Here is a tiny trained network, its code and every weight. The questions are about switching its units off for an input and a class, where a switched-off unit gives its printed mean instead of its output.

import numpy as np


def w(rows, s, z=0):
    codes = np.array(rows[::2]) - 128.0
    scale = np.full(codes.shape[1], s)
    scale[-1] = z or s
    return codes * scale


def norm(h):
    return h / np.sqrt((h * h).mean(-1, keepdims=True) + 1e-5)


def f(y):
    return y / 2 * (1 + np.tanh(0.7978845608 * (y + 0.044715 * y**3)))


def log_softmax(a):
    a = a - a.max(-1, keepdims=True)
    return a - np.log(np.exp(a).sum(-1, keepdims=True))


def net(x, mask):
    res = np.array(x, float).reshape(1, 7) / 4 @ E
    u = 0
    for l in range(3):
        y = f(norm(res) @ A[l][:, :-1].T + A[l][:, -1])
        res = res + np.where(mask[u : u + 15], y, B[l][:, -1]) @ B[l][:, :-1]
        u += 15
    return log_softmax(norm(res)[-1] @ U[:, :-1].T + U[:, -1])


A, B = {}, {}
E = w([
[153,108,130,153,145,105,130,126,106,101,130,157],'x0',
[68,164,96,164,220,178,122,143,118,47,136,98],'x1',
[132,129,139,134,138,129,125,134,124,138,135,124],'x2',
[133,57,89,145,119,172,187,252,127,151,136,141],'x3',
[120,142,52,146,121,124,197,68,42,165,236,92],'x4',
[116,153,128,125,110,137,125,134,131,144,123,103],'x5',
[129,145,127,133,118,123,144,127,129,126,114,121],'x6',
],0.012)
A[0] = w([
[122,153,124,137,129,135,158,49,100,146,185,127,96],'L0N1',
[124,160,149,114,140,114,96,6,116,121,141,122,195],'L0N2',
[145,139,105,137,101,112,114,166,118,132,141,136,55],'L0N3',
[114,123,113,97,123,157,132,109,144,138,115,124,116],'L0N4',
[128,139,76,132,130,133,177,76,86,147,187,117,196],'L0N5',
[126,131,107,114,147,133,146,178,135,82,133,107,33],'L0N6',
[112,126,167,142,118,127,134,137,130,126,95,121,116],'L0N7',
[111,136,122,105,146,134,118,110,139,141,144,123,68],'L0N8',
[117,145,162,140,135,137,128,102,120,115,135,125,173],'L0N9',
[118,126,58,132,137,116,178,109,77,163,195,105,92],'L0N10',
[119,150,173,129,149,107,70,58,136,110,100,121,140],'L0N11',
[120,92,121,118,152,144,72,132,118,133,147,133,150],'L0N12',
[115,109,94,128,109,143,149,228,127,121,128,139,125],'L0N13',
[147,118,117,153,108,118,143,112,105,93,101,143,173],'L0N14',
[78,197,69,129,247,167,114,172,124,43,136,101,252],'L0N15',
],0.014,0.0035)
B[0] = w([
[82,41,166,186,163,7,103,99,156,187,74,156,190],'L0N1',
[190,174,175,170,168,61,118,158,165,179,23,18,202],'L0N2',
[109,73,159,117,158,81,236,110,207,139,148,127,133],'L0N3',
[182,130,191,152,164,88,143,125,130,147,126,173,131],'L0N4',
[123,164,25,183,60,65,3,132,32,105,218,59,216],'L0N5',
[19,136,109,156,86,156,28,167,114,197,128,200,151],'L0N6',
[184,154,116,168,195,98,118,119,165,60,127,185,143],'L0N7',
[161,167,92,111,110,99,142,107,117,102,102,122,131],'L0N8',
[213,138,89,48,98,133,83,92,144,67,91,119,146],'L0N9',
[199,173,41,75,158,221,227,84,199,142,131,236,216],'L0N10',
[120,174,129,37,71,234,166,100,163,76,246,190,187],'L0N11',
[136,227,132,142,80,105,161,160,177,130,87,90,138],'L0N12',
[138,134,110,203,136,90,104,224,99,149,65,99,192],'L0N13',
[96,161,160,97,133,127,147,135,198,237,132,97,141],'L0N14',
[88,41,182,166,163,202,156,45,120,50,106,61,253],'L0N15',
],0.011,0.018)
A[1] = w([
[146,65,65,121,157,190,143,153,77,43,115,71,78],'L1N1',
[115,151,169,71,158,188,172,71,98,134,100,96,79],'L1N2',
[92,157,151,118,153,111,78,34,84,60,123,125,5],'L1N3',
[87,194,117,127,187,116,122,90,104,113,74,154,101],'L1N4',
[92,143,126,161,73,219,129,122,105,127,217,142,30],'L1N5',
[97,108,105,137,94,180,242,120,75,156,167,171,52],'L1N6',
[73,69,253,69,148,114,158,203,98,134,54,94,24],'L1N7',
[166,90,98,120,151,100,132,175,100,149,101,30,79],'L1N8',
[70,77,82,117,135,174,130,151,71,134,216,221,125],'L1N9',
[83,140,106,136,113,117,127,162,120,170,104,198,129],'L1N10',
[128,165,220,169,122,93,122,194,114,136,120,148,102],'L1N11',
[179,228,83,50,131,62,87,216,92,121,137,149,77],'L1N12',
[172,204,181,62,125,76,129,25,151,105,166,131,89],'L1N13',
[68,114,152,98,135,77,117,88,52,180,130,109,67],'L1N14',
[112,128,86,186,163,71,101,135,78,42,192,45,64],'L1N15',
],0.012,0.0027)
B[1] = w([
[14,253,105,165,122,98,102,185,168,177,169,149,251],'L1N1',
[152,66,127,96,141,79,134,170,147,61,194,179,186],'L1N2',
[241,73,143,84,129,110,175,111,116,137,145,65,206],'L1N3',
[131,49,135,116,90,181,125,131,97,168,147,91,153],'L1N4',
[131,227,132,71,154,71,193,161,151,104,96,117,175],'L1N5',
[158,157,87,138,115,188,159,162,60,44,185,80,180],'L1N6',
[198,117,175,186,97,149,9,175,168,60,56,200,212],'L1N7',
[91,179,149,119,107,102,198,9,109,137,106,150,195],'L1N8',
[85,191,135,85,33,189,192,202,145,99,55,52,187],'L1N9',
[174,127,166,90,163,104,132,115,179,119,145,78,169],'L1N10',
[138,94,103,30,142,126,100,82,137,134,89,97,190],'L1N11',
[153,23,160,172,57,41,176,163,191,169,156,243,194],'L1N12',
[27,147,95,182,149,204,130,170,112,157,117,195,254],'L1N13',
[116,156,146,192,175,77,131,89,142,123,127,144,133],'L1N14',
[164,99,88,56,188,213,146,99,97,231,34,139,239],'L1N15',
],0.014,0.0092)
A[2] = w([
[141,83,129,99,69,108,213,166,111,127,208,106,4],'L2N1',
[98,142,139,75,105,152,52,149,132,134,131,170,104],'L2N2',
[125,159,112,100,126,169,72,175,75,116,99,64,100],'L2N3',
[90,115,57,155,124,76,115,117,83,120,92,115,97],'L2N4',
[139,162,151,119,110,55,71,139,148,186,143,248,138],'L2N5',
[89,137,166,195,120,96,43,157,96,134,113,118,19],'L2N6',
[197,137,113,107,123,59,119,186,136,166,145,123,154],'L2N7',
[143,174,66,95,179,80,143,108,112,168,114,144,144],'L2N8',
[141,152,136,151,36,46,150,140,108,167,167,130,90],'L2N9',
[206,127,105,48,67,63,122,145,128,101,117,107,168],'L2N10',
[104,122,88,201,61,131,153,146,234,89,146,153,195],'L2N11',
[107,100,208,106,146,152,121,177,134,86,137,127,85],'L2N12',
[61,83,137,130,185,35,115,53,99,192,161,76,100],'L2N13',
[139,79,214,105,107,88,101,197,119,152,117,183,152],'L2N14',
[115,132,163,55,119,115,104,47,137,36,217,136,135],'L2N15',
],0.016,0.0032)
B[2] = w([
[143,75,120,174,110,169,165,66,206,131,172,134,162],'L2N1',
[117,98,88,200,143,139,176,110,138,95,108,90,176],'L2N2',
[169,178,113,106,108,77,134,99,112,132,141,251,170],'L2N3',
[140,184,172,111,113,144,141,160,141,112,117,123,175],'L2N4',
[84,209,70,119,93,113,146,191,78,122,161,141,250],'L2N5',
[133,48,137,147,133,146,102,100,157,87,151,165,172],'L2N6',
[121,108,172,93,54,107,99,153,118,132,132,105,186],'L2N7',
[71,94,214,144,153,141,129,128,158,79,133,125,199],'L2N8',
[124,109,123,200,122,101,76,155,186,130,137,151,182],'L2N9',
[144,60,157,88,114,134,137,198,119,139,112,111,187],'L2N10',
[143,98,115,102,164,152,118,67,84,110,127,91,252],'L2N11',
[138,174,166,139,78,68,112,137,173,180,118,169,196],'L2N12',
[200,74,69,104,162,81,84,144,60,142,151,125,191],'L2N13',
[116,145,151,85,179,178,160,100,96,147,122,102,215],'L2N14',
[133,176,160,109,114,71,148,115,137,181,149,90,168],'L2N15',
],0.023,0.014)
U = w([
[59,248,40,122,145,223,207,124,101,129,139,135,236],'0',
[137,88,185,25,103,165,126,221,94,159,45,90,129],'1',
[108,122,62,203,119,23,34,182,91,187,186,145,67],'2',
[175,16,108,175,28,176,179,144,244,142,205,87,3],'3',
[146,204,253,103,135,110,144,40,243,159,139,70,145],'4',
[108,93,182,202,167,183,40,98,189,89,37,206,111],'5',
[230,77,86,109,251,118,117,15,87,186,118,30,132],'6',
],0.011,0.0017)

Each question gives the input, the list of numbers given to net, and the class t.
The units are the neurons (one row each of A and B). Each row of codes is followed by its name. A weight is (code - 128) times the scale printed after its matrix; where a second scale follows, it is the last column's (A, B and U).
mask holds one flag per neuron, layer by layer. A switched-off neuron (its flag False) gives its mean, the last column of its row in B, instead of its output. The means were averaged over made-up inputs and are rounded, as every weight is.
A unit's drop is (log p(t) with every unit on - log p(t) with that unit switched off) / (log p(t) with every unit on - log p(t) with every unit switched off).
The circuit of an input: a set's keep is (log p(t) with only the set's units on - log p(t) with every unit switched off) / (log p(t) with every unit on - log p(t) with every unit switched off). Starting from the 12 units with the biggest drops (on a tie, the unit counted first), units are removed one at a time, each time the one whose removal leaves the highest keep (on an exact tie, the one counted first), for as long as the keep stays at least 0.8.
circuit, biggest first: the units of the circuit, biggest drop first
unit that matters most: the unit with the biggest drop
k most important neurons: the k neurons with the biggest drops, biggest first
top k neurons in layer l: the k neurons of layer l with the biggest drops, biggest first
drop of u: that unit's drop, to one decimal
input [-8,0,-1,-7,-2,3,5], class 0: circuit, biggest first : L1N13
input [8,0,3,7,7,3,-3], class 3: 2 most important neurons : L0N15; L0N10
input [-8,-1,4,-7,-1,-6,1], class 0: 2 most important neurons : L0N15; L0N11
input [0,0,-8,5,3,6,-5], class 3: 3 most important neurons : L0N15; L1N12; L0N10
input [-6,0,3,-6,8,-1,3], class 2: 2 most important neurons : L0N15; L0N5
input [8,-2,2,6,8,8,8], class 3: 2 most important neurons : L0N15; L0N10
input [8,6,-7,0,1,4,8], class 6: 2 most important neurons : L0N15; L0N11
input [2,0,-7,-6,-4,1,5], class 0: 3 most important neurons : L0N15; L1N13; L0N11
input [-2,-7,-3,-8,-3,-6,-3], class 0: 2 most important neurons : L0N15; L1N13
input [-7,-7,-7,-8,-1,3,-8], class 0: 2 most important neurons : L0N15; L1N13
input [-1,-3,1,-3,-2,-2,-2], class 0: 2 most important neurons : L0N15; L1N13
input [2,8,7,0,-8,-3,6], class 4: top 4 neurons in layer 0 : L0N2; L0N11; L0N1; L0N13
input [-4,6,-2,3,0,-7,-2], class 5: 2 most important neurons : L0N15; L0N5
input [-8,-4,1,0,4,-4,2], class 2: 4 most important neurons : L0N15; L0N1; L0N11; L0N5
input [-3,2,-3,3,0,4,5], class 5: most important neuron : L0N5
input [-7,-8,-3,0,-1,3,6], class 0: top 3 neurons in layer 0 : L0N13; L0N15; L0N5
input [5,0,2,-6,1,3,3], class 2: 3 most important neurons : L0N15; L0N2; L0N10
input [8,0,-8,2,3,-6,-2], class 3: top 2 neurons in layer 0 : L0N15; L0N10
input [8,2,1,0,-7,-1,-2], class 4: top 2 neurons in layer 0 : L0N5; L0N2
input [5,1,7,-4,-1,3,-5], class 4: unit that matters most : L0N11
input [-5,5,-1,-5,0,1,-6], class 4: top 2 neurons in layer 0 : L0N11; L0N5
input [-3,-3,4,-6,6,6,-6], class 2: drop of L0N15 : 2.2
input [-5,-7,-7,-8,-2,1,-4], class 0: drop of L1N13 : 0.9
input [4,-4,-1,0,-3,2,5], class 0: drop of L0N15 : 1.0
input [-1,-4,-4,-5,8,2,4], class 2: drop of L0N15 : 1.9
input [-6,7,-2,0,7,7,8], class 6: top 2 neurons in layer 0 : L0N1; L0N11
input [-6,1,4,-2,-5,-5,-4], class 4: top 2 neurons in layer 0 : L0N10; L0N5
input [-2,2,4,-4,3,0,1], class 6: unit that matters most : L0N1
